Here is a tiny trained network, its code and every weight. The questions are about switching its units off for an input and a target symbol, where a switched-off unit gives its printed mean instead of its output.

import numpy as np


def w(rows, s, z=0):
    codes = np.array(rows[::2]) - 128.0
    scale = np.full(codes.shape[1], s)
    scale[-1] = z or s
    return codes * scale


def f(y):
    return np.maximum(y, 0)


def softmax(a):
    e = np.exp(a - a.max(-1, keepdims=True))
    return e / e.sum(-1, keepdims=True)


def log_softmax(a):
    a = a - a.max(-1, keepdims=True)
    return a - np.log(np.exp(a).sum(-1, keepdims=True))


def net(x, mask):
    ids = ['ΔΦαβγζηθμξστω'.index(c) for c in x.split()]
    T = len(ids)
    res = E[ids] + P[:T]
    u = 0
    for l in range(3):
        q, k, v = (res @ M[l].T for M in (Q, K, V))
        z = softmax(np.where(np.tri(T) > 0, q @ k.T / 3**0.5, -1e9)) @ v
        res = res + np.where(mask[u], z, O[l][:, -1]) @ O[l][:, :-1]
        u += 1
        y = f(res @ A[l][:, :-1].T + A[l][:, -1])
        res = res + np.where(mask[u : u + 4], y, B[l][:, -1]) @ B[l][:, :-1]
        u += 4
    return log_softmax(res[-1] @ U[:, :-1].T + U[:, -1])


Q, K, V, O, A, B = {}, {}, {}, {}, {}, {}
E = w([
[115,133,151,177,111,71,60,62],'Δ',
[163,84,181,189,114,83,140,150],'Φ',
[91,126,96,241,90,149,99,72],'α',
[147,130,183,145,186,102,128,136],'β',
[206,145,209,50,67,105,115,99],'γ',
[138,76,150,168,28,127,131,44],'ζ',
[218,110,168,124,150,150,196,196],'η',
[40,123,121,239,172,96,165,189],'θ',
[163,190,120,224,165,145,126,221],'μ',
[145,195,33,66,170,102,117,96],'ξ',
[72,101,123,38,145,148,105,252],'σ',
[101,59,53,145,75,184,197,224],'τ',
[222,136,57,150,95,56,23,131],'ω',
],0.017)
P = w([
[122,196,154,120,87,176,134,89],'0',
[176,171,135,144,93,32,184,134],'1',
[124,139,131,136,120,182,104,99],'2',
[166,108,122,155,146,14,175,138],'3',
[114,75,104,143,157,170,88,109],'4',
[176,44,118,137,155,9,168,144],'5',
[134,94,115,144,147,188,88,104],'6',
],0.012)
Q[0] = w([
[19,172,164,11,161,228,2,112],'L0H1',
[83,44,180,118,90,216,127,82],'L0H1',
[116,40,146,58,173,41,117,130],'L0H1',
],0.0081)
K[0] = w([
[79,206,202,27,127,106,145,60],'L0H1',
[107,107,254,127,106,122,155,86],'L0H1',
[113,59,130,97,217,38,98,197],'L0H1',
],0.0096)
V[0] = w([
[148,2,73,77,50,142,136,128],'L0H1',
[213,96,88,188,175,155,211,69],'L0H1',
[171,113,112,135,66,160,78,184],'L0H1',
],0.004)
O[0] = w([
[147,152,109,129,173,139,196,46,131],'L0H1',
[220,69,214,68,170,58,143,112,253],'L0H1',
[121,74,116,254,135,170,116,123,182],'L0H1',
],0.0084,0.0025)
A[0] = w([
[219,207,162,127,192,3,116,107,30],'L0N1',
[124,29,211,114,100,77,108,168,2],'L0N2',
[57,108,68,72,158,254,195,141,61],'L0N3',
[64,90,249,126,233,206,35,30,91],'L0N4',
],0.0056,0.0032)
B[0] = w([
[135,91,57,160,40,181,172,68,254],'L0N1',
[119,172,140,165,135,131,65,85,188],'L0N2',
[148,113,114,122,35,63,32,216,149],'L0N3',
[2,248,213,90,147,152,145,134,178],'L0N4',
],0.0096,0.0052)
Q[1] = w([
[152,12,72,136,66,58,172,101],'L1H1',
[111,104,198,108,168,182,97,77],'L1H1',
[53,134,129,33,121,160,156,152],'L1H1',
],0.011)
K[1] = w([
[142,16,71,81,157,26,106,148],'L1H1',
[61,109,248,146,136,180,229,24],'L1H1',
[47,157,184,110,2,84,121,119],'L1H1',
],0.0059)
V[1] = w([
[67,2,217,158,40,16,124,150],'L1H1',
[160,135,25,152,127,95,22,62],'L1H1',
[203,109,135,154,185,99,36,77],'L1H1',
],0.0046)
O[1] = w([
[46,83,174,80,158,152,149,98,255],'L1H1',
[96,119,129,66,2,161,109,175,229],'L1H1',
[54,80,97,109,60,112,44,147,191],'L1H1',
],0.0078,0.0016)
A[1] = w([
[175,150,86,92,81,76,94,32,2],'L1N1',
[131,139,42,198,111,2,152,80,88],'L1N2',
[104,79,96,172,47,115,193,2,45],'L1N3',
[114,198,46,26,186,201,79,113,57],'L1N4',
],0.0061,0.0059)
B[1] = w([
[102,73,100,215,222,87,148,163,180],'L1N1',
[254,137,203,50,137,144,158,162,211],'L1N2',
[80,120,157,80,147,198,210,180,254],'L1N3',
[108,109,126,153,99,57,181,150,147],'L1N4',
],0.008,0.0068)
Q[2] = w([
[156,158,186,118,209,217,38,69],'L2H1',
[97,50,176,143,124,189,161,219],'L2H1',
[106,179,40,124,144,255,25,96],'L2H1',
],0.0093)
K[2] = w([
[149,222,239,116,163,217,125,102],'L2H1',
[129,1,122,169,206,210,117,102],'L2H1',
[144,200,180,169,19,200,114,33],'L2H1',
],0.0078)
V[2] = w([
[96,163,235,96,110,100,125,145],'L2H1',
[254,121,175,203,91,207,94,62],'L2H1',
[144,146,146,27,150,142,104,129],'L2H1',
],0.007)
O[2] = w([
[174,157,95,92,200,163,37,2,144],'L2H1',
[132,8,134,135,132,157,76,143,253],'L2H1',
[159,178,243,2,132,178,128,183,97],'L2H1',
],0.0088,0.0042)
A[2] = w([
[76,119,40,161,39,171,125,88,110],'L2N1',
[254,94,133,149,117,23,190,92,253],'L2N2',
[191,111,219,90,110,97,240,144,69],'L2N3',
[71,118,74,131,127,210,241,151,30],'L2N4',
],0.0067,0.005)
B[2] = w([
[183,150,35,50,225,137,195,92,161],'L2N1',
[37,72,150,86,152,46,83,112,249],'L2N2',
[98,183,65,122,190,203,32,184,224],'L2N3',
[119,177,202,254,13,133,180,88,167],'L2N4',
],0.0082,0.014)
U = w([
[189,190,112,228,108,212,65,151,176],'Δ',
[73,157,21,140,195,226,137,81,26],'Φ',
[217,158,195,48,13,151,103,99,255],'α',
[141,118,39,51,92,176,95,82,104],'β',
[31,179,101,114,45,154,14,52,71],'γ',
[61,106,177,36,96,208,220,56,115],'ζ',
[189,65,157,64,249,207,203,186,80],'η',
[87,138,105,66,161,17,200,44,117],'θ',
[133,93,219,216,40,22,77,44,141],'μ',
[42,217,127,116,51,195,2,215,31],'ξ',
[169,249,195,81,235,144,193,155,204],'σ',
[53,164,170,250,216,148,238,158,17],'τ',
[145,116,172,159,1,160,201,146,202],'ω',
],0.0074,0.0057)

Each question gives the input, a string of symbols that net reads in full, and the target symbol t.
The units are the heads (3 rows each of Q, K, V and O) and the neurons (one row each of A and B). Each row of codes is followed by its name. A weight is (code - 128) times the scale printed after its matrix; where a second scale follows, it is the last column's (O, A, B and U).
mask holds one flag per unit, layer by layer, with each layer's heads first. A switched-off unit (its flag False) gives its mean, the last column of its rows in O or B, instead of its output. The means were averaged over made-up inputs and are rounded, as every weight is.
A unit's drop is (log p(t) with every unit on - log p(t) with that unit switched off) / (log p(t) with every unit on - log p(t) with every unit switched off).
The circuit of an input: a set's keep is (log p(t) with only the set's units on - log p(t) with every unit switched off) / (log p(t) with every unit on - log p(t) with every unit switched off). Starting from the 12 units with the biggest drops (on a tie, the unit counted first), units are removed one at a time, each time the one whose removal leaves the highest keep (on an exact tie, the one counted first), for as long as the keep stays at least 0.8.
circuit, biggest first: the units of the circuit, biggest drop first
most important unit: the unit with the biggest drop
k most important neurons: the k neurons with the biggest drops, biggest first
top k neurons in layer l: the k neurons of layer l with the biggest drops, biggest first
input η η η μ η β, target μ: 4 most important neurons -> (L0N2 L2N1 L2N2 L1N3)
input α θ η η, target θ: circuit, biggest first -> (L2N2 L2H1)
input τ ξ τ ξ η Δ, target ξ: top neuron in layer 2 -> (L2N3)
input ξ μ ξ ξ, target ξ: 3 most important neurons -> (L1N2 L2N3 L0N1)
input ζ ζ Δ ω β, target σ: top 3 neurons in layer 0 -> (L0N4 L0N1 L0N2)
input μ η τ η, target τ: circuit, biggest first -> (L2N4 L0H1 L2H1 L1H1)
input η β η ω ω, target β: circuit, biggest first -> (L2N1 L1H1)
input θ β σ γ ξ β, target ξ: 3 most important neurons -> (L2N3 L0N1 L0N4)
input ω ω η ω η η, target ω: circuit, biggest first -> (L0N1 L2H1 L1N1)
input ζ β Δ ξ Φ, target μ: 3 most important neurons -> (L2N3 L0N1 L1N3)
input γ η η Φ β μ, target μ: top 2 neurons in layer 1 -> (L1N3 L1N2)
input μ σ μ Φ, target σ: top 2 neurons in layer 2 -> (L2N3 L2N4)
input α Δ ω ω Φ, target μ: 2 most important neurons -> (L0N1 L2N3)
input η β Δ μ β γ, target μ: most important unit -> L0N2
input Δ Δ τ σ ζ, target ζ: 2 most important neurons -> (L2N3 L1N3)
input ξ ζ ζ η α ω ξ, target θ: top 2 neurons in layer 2 -> (L2N3 L2N1)
input Φ μ ξ μ, target ξ: 3 most important neurons -> (L1N1 L1N2 L2N3)
input ω η ζ η τ α, target τ: 2 most important neurons -> (L1N3 L2N4)
input ω ζ γ β η Δ, target η: 3 most important neurons -> (L1N2 L1N3 L0N1)
input ξ ξ γ τ, target τ: 4 most important neurons -> (L2N4 L2N3 L0N1 L0N2)
input γ η σ μ, target σ: 3 most important neurons -> (L0N1 L0N3 L1N2)
input η ξ τ α, target τ: most important unit -> L1N3
input ξ η ξ σ ω Δ, target ω: top 2 neurons in layer 1 -> (L1N3 L1N1)
input ζ ξ σ ζ η ξ, target ξ: 2 most important neurons -> (L2N3 L1N2)
input β η η η ξ η, target ξ: 2 most important neurons -> (L2N3 L0N1)
input μ ω η γ ζ ω, target ω: 3 most important neurons -> (L0N1 L1N3 L2N4)
input ξ ξ Δ α, target ξ: most important unit -> L1N2
input Φ γ θ η η θ, target θ: 3 most important neurons -> (L2N2 L1N3 L2N4)
input η β α, target Φ: top 3 neurons in layer 2 -> (L2N1 L2N2 L2N4)
